[ 15.7  30.8   5.0  16.1 -16.6 -28.7  36.3 -17.1  -6.7 -22.8 -16.4  -9.1
 -15.6  -2.9  11.7   9.6 -14.2 -21.6  18.9   1.2  11.1  -3.8 -28.2]
(50):<86>
[ -7.1 -13.7   2.9  30.6  -8.8 -32.3   4.3   3.7   1.0  51.5   5.1   2.8
  -8.6 -32.1  20.7  -7.4  14.5  -9.1 -24.8   1.1  76.3  -8.2 -15.7]
(51):<71>
[  0.1 -10.3   3.7   6.3   4.9 -28.8  15.7  -2.7   0.5  34.9  14.3   2.2
  -7.4 -25.9  -5.7  -0.5  10.8  -4.9 -26.6   3.0  66.4   1.3 -30.0]
(51):<71>
[  5.9  23.5  -9.3   4.6 -17.8  -3.1  31.4  -6.5 -16.8 -13.1 -25.3 -12.7
  -7.0  -3.8  -3.9   0.3  14.7 -21.5  21.8  -1.0  -9.0  -3.9 -17.9]
(50):<88>
[  8.5  16.1 -36.5  12.1   4.1  -7.3  15.1 -45.2  -1.4  -8.9 -14.3 -14.0
  -6.0  -3.8 -20.4  -8.5 -10.4 -13.5  15.1   6.1 -32.0  -2.0 -17.0]
(50):<86>
[ 12.1  30.8 -70.8  12.5  -5.6 -13.6  11.8 -21.1   6.7   4.9 -20.6 -10.0
  -5.8 -16.3  -1.5  -7.7   8.0 -23.2  13.9   8.8   6.3  -3.6 -27.9]
(50):<84>
[ -7.9   9.5 -23.9  -3.7 -12.7 -36.6  -3.2  20.7 -12.1  25.3   6.6   5.9
  -7.7 -30.0  -0.3 -15.7  19.3   1.1 -12.8   9.2  65.4  -1.8 -18.1]
(51):<68>
[ -0.5  31.5  19.1  20.6 -23.5 -17.7  53.1 -18.1 -10.5 -43.9 -27.2 -14.6
  -1.2  -6.1  -8.9   0.1   8.2 -30.0  24.3  -2.1  -3.4  -3.2 -22.1]
(50):<88>
[ 10.1  22.7 -25.2  16.5 -15.1 -30.8  29.7 -40.2  -4.0 -73.6 -28.0 -19.8
 -11.7   6.7  -7.8   1.9 -14.5 -20.4  26.4  12.6  -2.8  -1.3 -10.4]
(50):<88>
[-33.5 -27.6 -36.5   1.4 -17.9 -16.1 -28.3  -5.3  -8.7 -30.1  18.9   8.1
 -19.8 -12.7  15.4 -21.7  13.4   9.6 -15.1   5.7  55.9   4.7  18.2]
(48):<69>
[-27.8   7.0  -6.1 -13.5   0.6 -23.0   2.5   4.2  -4.0  16.7  11.1  -0.6
  -4.6 -30.9 -12.2 -11.0  34.3  -9.4 -19.8  -0.8  43.6   0.5 -20.5]
(51):<68>
[ -2.5  11.5 -12.7  10.0   9.4 -19.8   7.0  13.7   2.3  79.4   2.2   5.5
  -2.5 -37.9  -6.6  -8.0  22.7 -14.0 -26.8   4.2  54.8 -15.9 -27.7]
(51):<71>
[ -8.5  16.3 -14.6  -2.8   6.1 -33.9   7.2   2.0  -8.3  33.9   0.6   6.1
 -11.2 -30.0 -23.8 -14.6  20.2  -4.1  -5.1  15.0  46.6  -1.1 -33.1]
(51):<68>
[-30.0 -22.4  -4.2  -1.4  -5.5 -17.0   6.0   5.8   8.5 -32.8   4.8   1.0
 -15.3 -13.4   2.6 -22.5  21.6   8.8   3.8  -6.2  80.2   3.6   5.5]
(48):<69>
[-20.5 -20.5 -35.0  38.9  -2.2 -32.8 -15.3   5.7  -0.7 -32.2  15.5  11.0
 -22.9 -19.6  28.8 -11.7  14.6  -1.2  -3.8   0.1  83.9   5.9   5.4]
(48):<69>
[-33.8 -17.3 -21.5  -0.2 -20.1 -20.2 -25.3 -17.8  -5.6 -49.1  15.8   3.5
 -23.2  -0.2  18.1 -19.0   9.5  -0.2 -16.0   2.8  41.8   7.5  19.8]
(48):<87>
[  3.8  36.3  -3.3   6.7 -13.8  -9.9  57.0 -26.5  -8.4 -16.4 -27.8 -17.4
  -0.4 -12.3 -17.8   1.8   5.9 -25.7  30.5   2.9 -13.8  -0.4 -29.9]
(50):<88>
[-30.2 -14.6 -44.0  22.1 -11.1 -30.8 -36.5 -36.3  -8.9 -25.7   7.8   0.0
 -22.9  -0.9  13.7 -16.4  -1.1   7.2 -18.6  12.7  29.8  -3.2  18.4]
(48):<63>
[-17.2  -1.4 -89.5   2.7 -18.7 -12.4 -25.4  -2.9   2.5  -9.7   6.2   6.9
 -18.4 -13.8 -14.2 -35.7  29.5 -17.8  -0.2  16.6  36.6  -2.4   7.8]
(48):<87>
[  9.7  20.4 -29.5  -4.7 -28.2  -7.1  31.0  -0.2 -14.5 -25.8 -20.0 -34.2
   9.3 -13.4   3.8   1.8   3.1 -13.2  30.7   5.4  -3.7  12.8 -13.7]
(50):<88>
[ 33.3  17.9 -21.1  13.8  -1.9 -13.6  21.8   5.2   4.3 -11.4 -13.9  -4.5
 -20.1  -6.2  16.2   6.0  -4.4 -31.7  38.1 -11.0  23.6   5.2 -15.4]
(50):<84>
[  2.2  20.7 -20.4   9.6 -11.4 -18.6  34.1 -16.5  -3.5 -49.7 -19.0  -4.0
  -7.9   0.9 -16.7  -4.9  10.6 -30.5  23.1   5.3  -3.8  -5.0 -16.0]
(50):<88>
[-14.9  -0.5   4.9   6.2   2.9 -21.1  22.6   7.8  -3.7  52.7   7.3  -0.8
   0.9 -34.5  -6.5  -7.9  30.3  -1.3 -18.7  10.4  54.4  -6.7 -28.1]
(51):<71>
[  0.2  28.2 -22.0  11.0  -4.9 -27.5  12.4 -19.9   1.5 -35.7 -17.8 -10.3
 -12.7 -20.1   6.5  -9.5   5.4 -28.7  18.8   1.4   8.8  -6.5 -16.2]
(50):<84>
[-21.8   6.1  -9.8  17.7   7.9 -30.8   6.8  -1.2   2.1  74.5   2.4   0.6
 -17.4 -33.7 -19.7 -14.4  23.9   2.8 -29.3  10.3  51.0 -12.1 -25.8]
(51):<71>
[-10.3   2.7 -34.2  -5.8 -12.0 -23.2  19.3  12.0   2.8  38.2  11.5   5.2
  -8.6 -28.4 -16.9 -17.8  31.0  -9.0 -29.5  11.6  45.5 -12.8 -27.1]
(51):<68>
[-18.0  12.2  21.9   2.8   4.8 -29.7  -2.9  -8.2   7.6  28.1   4.2   6.1
  -5.1 -20.2  -6.3  -5.3  20.0  -0.6 -27.6   3.7  38.0 -11.5 -12.1]
(51):<81>
[-18.1  12.2  23.1   5.1   8.6 -37.9  23.8  16.7   5.4  31.1   8.5   4.5
   9.0 -29.6 -17.4 -13.0  30.2   1.3 -24.8  11.1  53.3 -13.8 -25.7]
(51):<68>
[ 11.7  13.9 -14.5  13.2 -10.4 -28.5  30.7 -22.8  -8.4 -49.1 -13.4 -14.4
 -20.2   4.2 -11.6   3.4  -5.4 -28.0  12.2   7.9   7.2  -0.2 -22.6]
(50):<86>
[-10.9 -10.7 -57.1  10.4 -27.0  -1.0 -23.8 -23.9   3.8 -13.5   4.8  10.1
 -19.2 -12.9  21.9 -23.7  -5.7   7.9   0.5  -1.3  26.7   3.5  15.9]
(48):<63>
